Below are the code and all the weights of a small trained network. Each question names an input and a class and asks about switching units off, where a switched-off unit gives its printed mean instead of its output.

import numpy as np


def w(rows, s, z=0):
    codes = np.array(rows[::2]) - 128.0
    scale = np.full(codes.shape[1], s)
    scale[-1] = z or s
    return codes * scale


def norm(h):
    return h / np.sqrt((h * h).mean(-1, keepdims=True) + 1e-5)


def f(y):
    return y / 2 * (1 + np.tanh(0.7978845608 * (y + 0.044715 * y**3)))


def log_softmax(a):
    a = a - a.max(-1, keepdims=True)
    return a - np.log(np.exp(a).sum(-1, keepdims=True))


def net(x, mask):
    res = np.array(x, float).reshape(1, 4) / 4 @ E
    u = 0
    for l in range(3):
        y = f(norm(res) @ A[l][:, :-1].T + A[l][:, -1])
        res = res + np.where(mask[u : u + 3], y, B[l][:, -1]) @ B[l][:, :-1]
        u += 3
    return log_softmax(norm(res)[-1] @ U[:, :-1].T + U[:, -1])


A, B = {}, {}
E = w([
[138,217,165],'x0',
[207,4,161],'x1',
[36,183,161],'x2',
[168,121,86],'x3',
],0.003)
A[0] = w([
[226,85,117,154],'L0N1',
[6,202,147,249],'L0N2',
[147,143,1,134],'L0N3',
],0.0037,0.0015)
B[0] = w([
[92,141,203,183],'L0N1',
[167,26,195,255],'L0N2',
[4,69,231,162],'L0N3',
],0.0039,0.002)
A[1] = w([
[191,71,153,132],'L1N1',
[111,253,211,252],'L1N2',
[18,59,31,237],'L1N3',
],0.0056,0.0018)
B[1] = w([
[96,92,115,188],'L1N1',
[113,75,37,252],'L1N2',
[99,107,254,227],'L1N3',
],0.0073,0.0031)
A[2] = w([
[254,65,114,252],'L2N1',
[110,145,105,45],'L2N2',
[166,48,54,181],'L2N3',
],0.0059,0.0022)
B[2] = w([
[53,254,48,253],'L2N1',
[165,144,123,104],'L2N2',
[12,105,51,240],'L2N3',
],0.0057,0.0034)
U = w([
[199,159,91,3],'0',
[137,105,168,191],'1',
[72,145,3,188],'2',
],0.012,0.0055)

Each question gives the input, the list of numbers given to net, and the class t.
The units are the neurons (one row each of A and B). Each row of codes is followed by its name. A weight is (code - 128) times the scale printed after its matrix; where a second scale follows, it is the last column's (A, B and U).
mask holds one flag per neuron, layer by layer. A switched-off neuron (its flag False) gives its mean, the last column of its row in B, instead of its output. The means were averaged over made-up inputs and are rounded, as every weight is.
A unit's drop is (log p(t) with every unit on - log p(t) with that unit switched off) / (log p(t) with every unit on - log p(t) with every unit switched off).
The circuit of an input: a set's keep is (log p(t) with only the set's units on - log p(t) with every unit switched off) / (log p(t) with every unit on - log p(t) with every unit switched off). Starting from all 9 units, units are removed one at a time, each time the one whose removal leaves the highest keep (on an exact tie, the one counted first), for as long as the keep stays at least 0.8.
units of the circuit, in order: the units of the circuit, biggest drop first
unit that matters most: the unit with the biggest drop
top k neurons: the k neurons with the biggest drops, biggest first
drop of u: that unit's drop, to one decimal
input [-1,6,-8,-4], class 2: unit that matters most	L2N1
input [2,8,-6,-8], class 2: top 2 neurons	[L1N3; L2N1]
input [-7,4,6,3], class 1: units of the circuit, in order	[L1N3; L1N2]
input [-1,-5,0,-2], class 1: units of the circuit, in order	[L2N1; L2N3]
input [-4,-8,6,-8], class 1: top 4 neurons	[L2N1; L0N2; L2N3; L1N3]
input [-4,-4,-8,2], class 1: top 2 neurons	[L0N3; L1N3]
input [-3,-7,6,8], class 1: units of the circuit, in order	[L1N3; L2N1; L0N2; L2N3]
input [-2,7,-3,-8], class 2: units of the circuit, in order	[L1N3; L2N1]
input [-8,-2,-1,8], class 1: drop of L1N3	0.7
input [-8,-8,3,-4], class 1: drop of L1N3	0.2
input [2,7,-8,0], class 2: drop of L2N1	0.3
